Here is a tiny trained network, its code and every weight. The questions are about switching its units off for an input and a target symbol, where a switched-off unit gives its printed mean instead of its output.

import numpy as np


def w(rows, s, z=0):
    codes = np.array(rows[::2]) - 128.0
    scale = np.full(codes.shape[1], s)
    scale[-1] = z or s
    return codes * scale


def f(y):
    return np.maximum(y, 0)


def softmax(a):
    e = np.exp(a - a.max(-1, keepdims=True))
    return e / e.sum(-1, keepdims=True)


def log_softmax(a):
    a = a - a.max(-1, keepdims=True)
    return a - np.log(np.exp(a).sum(-1, keepdims=True))


def net(x, mask):
    ids = ['ΔΦαζηθξπστ'.index(c) for c in x.split()]
    T = len(ids)
    res = E[ids] + P[:T]
    r = res
    for j in range(3):
        rows = slice(2 * j, 2 * j + 2)
        q, k, v = (r @ M[0][rows].T for M in (Q, K, V))
        z = softmax(np.where(np.tri(T) > 0, q @ k.T / 2**0.5, -1e9)) @ v
        o = O[0][rows]
        res = res + np.where(mask[j], z, o[:, -1]) @ o[:, :-1]
    y = f(res @ A[0][:, :-1].T + A[0][:, -1])
    res = res + np.where(mask[3:15], y, B[0][:, -1]) @ B[0][:, :-1]
    return log_softmax(res[-1] @ U[:, :-1].T + U[:, -1])


Q, K, V, O, A, B = {}, {}, {}, {}, {}, {}
E = w([
[6,126,99,113,157,215,200,118,89,136],'Δ',
[25,143,130,154,129,179,73,179,153,15],'Φ',
[73,137,127,138,132,175,120,166,206,176],'α',
[220,125,81,177,61,82,114,131,90,95],'ζ',
[202,108,142,171,47,120,141,64,61,197],'η',
[167,156,110,139,113,46,61,169,89,77],'θ',
[108,127,136,109,131,196,209,73,87,242],'ξ',
[86,131,131,214,27,88,27,144,100,45],'π',
[185,135,66,91,160,112,219,125,79,195],'σ',
[85,158,220,157,74,131,8,128,153,128],'τ',
],0.015)
P = w([
[122,209,190,105,168,56,141,101,128,201],'0',
[128,107,110,65,22,138,137,146,102,156],'1',
[174,209,119,189,167,155,64,95,149,174],'2',
[120,105,99,75,2,153,138,133,98,133],'3',
[145,181,121,189,142,133,145,118,139,89],'4',
[165,33,196,148,149,162,144,186,99,146],'5',
[109,133,108,255,85,133,170,114,124,55],'6',
],0.017)
Q[0] = w([
[148,135,165,172,184,144,134,101,98,108],'head 1',
[108,191,77,97,78,115,126,56,138,115],'head 1',
[253,114,88,128,109,78,215,62,21,176],'head 2',
[212,125,147,139,85,34,31,149,93,68],'head 2',
[124,128,135,134,105,164,116,195,80,156],'head 3',
[125,166,93,79,60,138,132,77,140,106],'head 3',
],0.015)
K[0] = w([
[159,138,97,120,149,192,106,126,77,98],'head 1',
[107,123,183,97,127,85,191,119,105,85],'head 1',
[229,134,89,142,134,112,187,76,2,151],'head 2',
[214,143,181,140,78,30,30,150,59,54],'head 2',
[124,182,130,147,146,118,125,84,144,135],'head 3',
[107,118,174,118,124,51,178,127,127,97],'head 3',
],0.013)
V[0] = w([
[145,122,62,83,184,109,149,193,203,108],'head 1',
[129,170,79,147,158,74,134,133,4,85],'head 1',
[126,149,128,114,114,136,162,145,76,191],'head 2',
[104,126,116,208,126,129,164,132,121,87],'head 2',
[205,78,157,89,168,140,155,94,135,184],'head 3',
[55,182,141,61,168,131,138,123,103,150],'head 3',
],0.011)
O[0] = w([
[130,68,178,225,54,107,184,129,68,185,30],'head 1',
[20,94,143,176,125,59,68,140,171,208,149],'head 1',
[119,150,163,151,110,117,2,154,181,60,196],'head 2',
[194,159,179,114,177,132,44,131,160,198,154],'head 2',
[167,193,154,184,84,170,49,203,44,147,112],'head 3',
[239,59,191,171,232,79,149,139,148,129,254],'head 3',
],0.0092,0.0078)
A[0] = w([
[138,29,149,113,112,139,159,142,105,99,24],'neuron 1',
[113,121,98,111,75,175,126,144,117,74,73],'neuron 2',
[120,89,94,152,70,176,168,144,129,82,255],'neuron 3',
[146,128,132,96,167,113,105,87,156,106,91],'neuron 4',
[147,177,123,73,160,126,142,72,92,251,105],'neuron 5',
[114,168,128,213,157,107,113,122,118,129,126],'neuron 6',
[135,198,148,99,143,110,139,85,101,161,141],'neuron 7',
[109,123,103,89,73,142,114,172,70,150,80],'neuron 8',
[96,33,128,136,90,106,172,124,103,159,19],'neuron 9',
[163,178,116,177,173,135,130,124,112,118,136],'neuron 10',
[121,128,65,81,138,119,125,121,123,175,88],'neuron 11',
[116,129,114,131,161,88,132,45,152,127,97],'neuron 12',
],0.013,0.0059)
B[0] = w([
[117,236,127,179,71,153,135,67,176,157,184],'neuron 1',
[196,167,141,60,159,72,137,103,134,169,160],'neuron 2',
[83,119,126,97,130,50,125,140,2,65,180],'neuron 3',
[123,105,110,117,87,167,204,123,89,210,240],'neuron 4',
[188,128,229,81,133,12,138,168,61,145,166],'neuron 5',
[181,119,87,72,97,176,219,98,145,116,241],'neuron 6',
[142,101,99,167,115,70,141,147,165,190,176],'neuron 7',
[57,186,2,118,125,134,164,190,99,164,157],'neuron 8',
[162,87,28,108,189,170,46,156,155,132,147],'neuron 9',
[13,97,182,138,145,122,142,137,180,101,244],'neuron 10',
[89,135,240,124,39,169,53,124,163,164,146],'neuron 11',
[148,177,148,156,104,157,76,193,130,74,214],'neuron 12',
],0.0093,0.011)
U = w([
[166,160,195,137,155,29,151,128,198,242,195],'Δ',
[138,166,39,170,105,190,150,86,255,54,149],'Φ',
[123,169,147,134,83,126,166,126,131,46,142],'α',
[60,99,117,107,126,63,156,133,118,136,133],'ζ',
[179,188,113,98,148,115,102,174,175,117,3],'η',
[117,21,131,111,165,63,61,100,128,146,212],'θ',
[176,95,179,104,148,118,64,196,158,82,74],'ξ',
[116,56,177,65,48,124,133,143,176,111,14],'π',
[168,85,125,141,68,165,160,218,114,162,56],'σ',
[187,59,115,31,108,128,147,128,134,143,98],'τ',
],0.0061,0.0056)

Each question gives the input, a string of symbols that net reads in full, and the target symbol t.
The units are the heads (2 rows each of Q, K, V and O) and the neurons (one row each of A and B). Each row of codes is followed by its name. A weight is (code - 128) times the scale printed after its matrix; where a second scale follows, it is the last column's (O, A, B and U).
mask holds one flag per unit, heads first, then neurons. A switched-off unit (its flag False) gives its mean, the last column of its rows in O or B, instead of its output. The means were averaged over made-up inputs and are rounded, as every weight is.
A unit's drop is (log p(t) with every unit on - log p(t) with that unit switched off) / (log p(t) with every unit on - log p(t) with every unit switched off).
The circuit of an input: a set's keep is (log p(t) with only the set's units on - log p(t) with every unit switched off) / (log p(t) with every unit on - log p(t) with every unit switched off). Starting from the 12 units with the biggest drops (on a tie, the unit counted first), units are removed one at a time, each time the one whose removal leaves the highest keep (on an exact tie, the one counted first), for as long as the keep stays at least 0.8.
circuit, biggest first: the units of the circuit, biggest drop first
most important unit: the unit with the biggest drop
k most important neurons: the k neurons with the biggest drops, biggest first
input ζ α σ α σ τ η, target Δ: circuit, biggest first : (head 2)
input ζ σ ζ, target Φ: circuit, biggest first : (neuron 6; neuron 5)
input α η σ ξ, target α: circuit, biggest first : (head 2; head 1; neuron 3)
input σ Δ τ ζ, target σ: circuit, biggest first : (head 3; neuron 8)
input Δ θ Δ ξ η θ, target Δ: circuit, biggest first : (neuron 1; head 3)
input Δ θ Φ, target Δ: circuit, biggest first : (head 2; neuron 5)
input π Δ η σ, target π: circuit, biggest first : (neuron 11; head 3)
input Δ Φ ζ π Φ α, target ζ: circuit, biggest first : (head 3; neuron 8; neuron 3)
input α Φ τ Φ, target α: circuit, biggest first : (head 1; neuron 3)
input τ σ η σ Φ ζ, target η: circuit, biggest first : (head 3; head 1; neuron 2)
input α α ξ τ, target α: 2 most important neurons : (neuron 1; neuron 3)
input π ζ σ ξ α ξ, target σ: 2 most important neurons : (neuron 8; neuron 10)
input α ξ Φ α, target α: circuit, biggest first : (head 1; neuron 3; head 2)
input Δ Φ π η η, target Φ: 2 most important neurons : (neuron 5; neuron 3)
input τ ζ τ ζ, target τ: 2 most important neurons : (neuron 4; neuron 2)
input α ξ α Δ α ζ, target α: circuit, biggest first : (head 1; neuron 1; neuron 3)
input α σ Δ Δ, target α: circuit, biggest first : (head 1; neuron 1; neuron 3)
input τ α σ α ζ, target Δ: circuit, biggest first : (head 2)
input α α α τ σ σ, target α: 2 most important neurons : (neuron 1; neuron 3)
input σ ζ θ Φ ζ τ, target θ: most important unit : head 1
input Φ τ α ζ, target Φ: 2 most important neurons : (neuron 1; neuron 9)
input Δ σ τ τ σ, target Φ: 3 most important neurons : (neuron 6; neuron 5; neuron 3)
input σ α Φ π, target σ: 2 most important neurons : (neuron 8; neuron 6)
input σ π θ α σ, target Φ: 3 most important neurons : (neuron 5; neuron 3; neuron 6)
input α η τ η Φ, target Δ: 2 most important neurons : (neuron 5; neuron 7)
input Δ π Φ ξ, target Δ: 2 most important neurons : (neuron 1; neuron 6)
input α α σ Δ σ ξ, target σ: most important unit : head 3
